Here is a tiny trained network, its code and every weight. The questions are about switching its units off for an input and a class, where a switched-off unit gives its printed mean instead of its output.

import numpy as np


def w(rows, s, z=0):
    codes = np.array(rows[::2]) - 128.0
    scale = np.full(codes.shape[1], s)
    scale[-1] = z or s
    return codes * scale


def f(y):
    return y / 2 * (1 + np.tanh(0.7978845608 * (y + 0.044715 * y**3)))


def log_softmax(a):
    a = a - a.max(-1, keepdims=True)
    return a - np.log(np.exp(a).sum(-1, keepdims=True))


def net(x, mask):
    res = np.array(x, float).reshape(1, 7) / 4 @ E
    y = f(res @ A[0][:, :-1].T + A[0][:, -1])
    res = res + np.where(mask, y, B[0][:, -1]) @ B[0][:, :-1]
    return log_softmax(res[-1] @ U[:, :-1].T + U[:, -1])


A, B = {}, {}
E = w([
[129,127,128,127],'x0',
[146,75,125,29],'x1',
[127,127,127,128],'x2',
[164,71,15,143],'x3',
[204,64,207,168],'x4',
[2,50,154,158],'x5',
[126,128,127,128],'x6',
],0.0077)
A[0] = w([
[154,103,132,155,79],'neuron 0',
[138,91,124,59,114],'neuron 1',
[186,183,135,119,69],'neuron 2',
[120,135,83,138,115],'neuron 3',
[93,163,189,80,105],'neuron 4',
[74,97,155,127,84],'neuron 5',
[84,107,134,136,69],'neuron 6',
[97,159,101,99,63],'neuron 7',
[179,161,137,95,82],'neuron 8',
[130,110,113,57,156],'neuron 9',
[173,57,175,157,45],'neuron 10',
[89,169,94,99,73],'neuron 11',
[135,80,149,2,65],'neuron 12',
[63,43,157,113,75],'neuron 13',
[166,165,116,115,84],'neuron 14',
[127,188,118,231,83],'neuron 15',
[138,184,211,103,109],'neuron 16',
[133,131,143,113,253],'neuron 17',
[108,153,189,101,89],'neuron 18',
[173,83,172,143,69],'neuron 19',
[165,159,129,87,130],'neuron 20',
[192,100,168,158,132],'neuron 21',
[112,160,176,115,88],'neuron 22',
[77,86,127,186,65],'neuron 23',
[114,150,104,135,178],'neuron 24',
[123,158,128,190,69],'neuron 25',
[126,143,99,216,109],'neuron 26',
[169,156,131,109,84],'neuron 27',
[114,205,78,80,141],'neuron 28',
[148,75,57,140,83],'neuron 29',
[175,156,123,120,81],'neuron 30',
[138,114,100,139,198],'neuron 31',
[134,128,169,120,75],'neuron 32',
[75,193,175,97,159],'neuron 33',
[130,136,132,113,178],'neuron 34',
[193,189,104,152,188],'neuron 35',
[106,167,173,106,75],'neuron 36',
[70,170,77,86,110],'neuron 37',
[151,165,129,136,89],'neuron 38',
],0.014,0.011)
B[0] = w([
[157,150,127,129,128],'neuron 0',
[135,148,191,84,158],'neuron 1',
[83,168,81,105,162],'neuron 2',
[157,111,134,142,138],'neuron 3',
[166,97,98,118,164],'neuron 4',
[112,156,72,104,154],'neuron 5',
[110,154,109,117,134],'neuron 6',
[172,249,109,166,131],'neuron 7',
[89,156,89,118,153],'neuron 8',
[124,126,182,128,177],'neuron 9',
[155,214,104,200,156],'neuron 10',
[162,206,115,192,143],'neuron 11',
[136,192,205,76,171],'neuron 12',
[92,190,71,109,188],'neuron 13',
[97,152,101,101,144],'neuron 14',
[136,168,220,33,172],'neuron 15',
[176,66,95,111,179],'neuron 16',
[69,43,141,181,254],'neuron 17',
[165,114,97,123,147],'neuron 18',
[136,195,129,168,151],'neuron 19',
[85,130,110,130,165],'neuron 20',
[129,160,131,217,195],'neuron 21',
[169,119,94,98,139],'neuron 22',
[99,170,81,74,157],'neuron 23',
[134,84,164,159,173],'neuron 24',
[150,182,163,55,134],'neuron 25',
[154,121,162,65,163],'neuron 26',
[96,160,83,111,142],'neuron 27',
[128,127,139,179,191],'neuron 28',
[206,94,89,80,162],'neuron 29',
[93,174,74,100,145],'neuron 30',
[124,61,130,122,195],'neuron 31',
[139,130,115,135,124],'neuron 32',
[148,74,119,134,203],'neuron 33',
[99,112,135,156,168],'neuron 34',
[85,110,117,112,236],'neuron 35',
[166,136,103,112,138],'neuron 36',
[173,173,139,205,178],'neuron 37',
[115,136,123,105,134],'neuron 38',
],0.011,0.01)
U = w([
[68,177,79,130,70],'0',
[181,191,160,249,55],'1',
[154,171,243,90,89],'2',
[118,106,159,180,255],'3',
[226,94,91,135,58],'4',
[97,106,164,185,190],'5',
[105,108,167,183,190],'6',
],0.014,0.0085)

Each question gives the input, the list of numbers given to net, and the class t.
The units are the neurons (one row each of A and B). Each row of codes is followed by its name. A weight is (code - 128) times the scale printed after its matrix; where a second scale follows, it is the last column's (A, B and U).
mask holds one flag per neuron, in row order. A switched-off neuron (its flag False) gives its mean, the last column of its row in B, instead of its output. The means were averaged over made-up inputs and are rounded, as every weight is.
A unit's drop is (log p(t) with every unit on - log p(t) with that unit switched off) / (log p(t) with every unit on - log p(t) with every unit switched off).
The circuit of an input: a set's keep is (log p(t) with only the set's units on - log p(t) with every unit switched off) / (log p(t) with every unit on - log p(t) with every unit switched off). Starting from the 12 units with the biggest drops (on a tie, the unit counted first), units are removed one at a time, each time the one whose removal leaves the highest keep (on an exact tie, the one counted first), for as long as the keep stays at least 0.8.
circuit, biggest first: the units of the circuit, biggest drop first
top k neurons: the k neurons with the biggest drops, biggest first
drop when u is switched off: that unit's drop, to one decimal
input [2,-2,0,8,-6,-3,3], class 4: circuit, biggest first => neuron 29
input [-7,8,1,4,-6,2,-8], class 2: circuit, biggest first => neuron 12; neuron 1
input [-5,-8,3,1,5,-7,4], class 2: top 4 neurons => neuron 15; neuron 26; neuron 25; neuron 13
input [7,-8,-3,-8,6,-6,-3], class 2: top 2 neurons => neuron 15; neuron 25
input [6,-7,-4,-2,-6,6,4], class 2: circuit, biggest first => neuron 15; neuron 26
input [4,2,0,-2,4,5,0], class 0: top 2 neurons => neuron 13; neuron 5
input [5,3,3,-8,-7,-3,-7], class 4: circuit, biggest first => neuron 16; neuron 4
input [-6,-4,6,-8,-8,0,5], class 1: top 4 neurons => neuron 37; neuron 11; neuron 28; neuron 7
input [3,3,-4,-5,2,0,-2], class 4: top 2 neurons => neuron 16; neuron 4
input [2,-3,6,5,4,6,-6], class 0: top 2 neurons => neuron 23; neuron 13
input [1,-5,-8,-7,8,-1,-1], class 1: top 2 neurons => neuron 21; neuron 10
input [8,-1,2,-1,-8,6,1], class 1: circuit, biggest first => neuron 37; neuron 11
input [4,-3,-3,8,8,-7,1], class 1: top 3 neurons => neuron 21; neuron 10; neuron 19
input [3,2,6,-8,-1,-8,1], class 0: top neuron => neuron 2
input [-2,7,-6,-5,8,-6,-7], class 1: top 2 neurons => neuron 21; neuron 10
input [-3,0,-1,-4,-7,-6,-5], class 1: drop when neuron 2 is switched off => -0.1
input [2,5,3,8,6,8,2], class 0: drop when neuron 13 is switched off => 0.6
input [7,4,2,0,8,-1,-8], class 1: drop when neuron 10 is switched off => 0.1
